Below is a small trained network, with its code and all its weights. Each question gives an input and a class and asks what happens when units are switched off, that is, made to give their printed mean instead of their output.

import numpy as np


def w(rows, s, z=0):
    codes = np.array(rows[::2]) - 128.0
    scale = np.full(codes.shape[1], s)
    scale[-1] = z or s
    return codes * scale


def f(y):
    return np.maximum(y, 0)


def log_softmax(a):
    a = a - a.max(-1, keepdims=True)
    return a - np.log(np.exp(a).sum(-1, keepdims=True))


def net(x, mask):
    res = np.array(x, float).reshape(1, 6) / 4 @ E
    y = f(res @ A[0][:, :-1].T + A[0][:, -1])
    res = res + np.where(mask, y, B[0][:, -1]) @ B[0][:, :-1]
    return log_softmax(res[-1] @ U[:, :-1].T + U[:, -1])


A, B = {}, {}
E = w([
[91,126,102,132,160],'x0',
[118,121,92,174,182],'x1',
[127,124,103,166,165],'x2',
[72,11,94,175,3],'x3',
[169,2,101,33,194],'x4',
[225,128,143,181,128],'x5',
],0.0083)
A[0] = w([
[232,97,101,63,146,159],'neuron 0',
[113,207,99,56,153,115],'neuron 1',
[63,255,133,167,48,2],'neuron 2',
[49,78,84,152,81,55],'neuron 3',
[158,93,68,145,26,96],'neuron 4',
[138,192,158,92,175,70],'neuron 5',
[118,32,66,20,161,113],'neuron 6',
[72,76,42,167,38,68],'neuron 7',
],0.0084,0.0028)
B[0] = w([
[15,196,152,201,100,221],'neuron 0',
[240,110,165,100,105,196],'neuron 1',
[35,107,179,193,135,236],'neuron 2',
[200,42,122,73,103,207],'neuron 3',
[184,73,122,65,191,204],'neuron 4',
[210,3,184,81,176,197],'neuron 5',
[24,171,227,214,65,254],'neuron 6',
[149,81,175,100,245,234],'neuron 7',
],0.0069,0.0079)
U = w([
[217,100,140,40,189,65],'0',
[119,190,60,128,49,254],'1',
[46,199,136,254,20,34],'2',
],0.0068,0.0095)

Each question gives the input, the list of numbers given to net, and the class t.
The units are the neurons (one row each of A and B). Each row of codes is followed by its name. A weight is (code - 128) times the scale printed after its matrix; where a second scale follows, it is the last column's (A, B and U).
mask holds one flag per neuron, in row order. A switched-off neuron (its flag False) gives its mean, the last column of its row in B, instead of its output. The means were averaged over made-up inputs and are rounded, as every weight is.
A unit's drop is (log p(t) with every unit on - log p(t) with that unit switched off) / (log p(t) with every unit on - log p(t) with every unit switched off).
The circuit of an input: a set's keep is (log p(t) with only the set's units on - log p(t) with every unit switched off) / (log p(t) with every unit on - log p(t) with every unit switched off). Starting from all 8 units, units are removed one at a time, each time the one whose removal leaves the highest keep (on an exact tie, the one counted first), for as long as the keep stays at least 0.8.
units of the circuit, in order: the units of the circuit, biggest drop first
most important unit: the unit with the biggest drop
top k neurons: the k neurons with the biggest drops, biggest first
drop when u is switched off: that unit's drop, to one decimal
input [6,8,-7,-4,7,1], class 2: units of the circuit, in order => neuron 6; neuron 0
input [-2,-6,5,-7,-5,0], class 0: top 2 neurons => neuron 5; neuron 6
input [3,-8,0,-3,5,-8], class 1: top 2 neurons => neuron 2; neuron 1
input [-7,1,-1,7,-7,-3], class 0: units of the circuit, in order => neuron 7; neuron 4
input [-2,3,6,-7,-6,6], class 0: units of the circuit, in order => neuron 5
input [6,2,6,5,1,-2], class 0: top 3 neurons => neuron 7; neuron 3; neuron 0
input [-6,-8,-5,5,-2,1], class 0: units of the circuit, in order => neuron 4; neuron 6
input [7,4,-2,-4,8,6], class 2: units of the circuit, in order => neuron 0; neuron 6
input [5,-4,-2,-5,5,6], class 1: units of the circuit, in order => neuron 0; neuron 7
input [-2,-4,0,-7,-7,6], class 0: top 4 neurons => neuron 5; neuron 6; neuron 0; neuron 1
input [6,0,8,0,7,7], class 1: drop when neuron 2 is switched off => 0.5
input [-2,-4,-2,-4,5,5], class 1: drop when neuron 0 is switched off => 0.4
input [6,-3,-7,-4,8,0], class 2: drop when neuron 3 is switched off => 0.0
input [4,-3,-4,-3,6,-5], class 2: drop when neuron 0 is switched off => 0.1
input [-2,-3,-1,-4,6,-7], class 1: most important unit => neuron 2
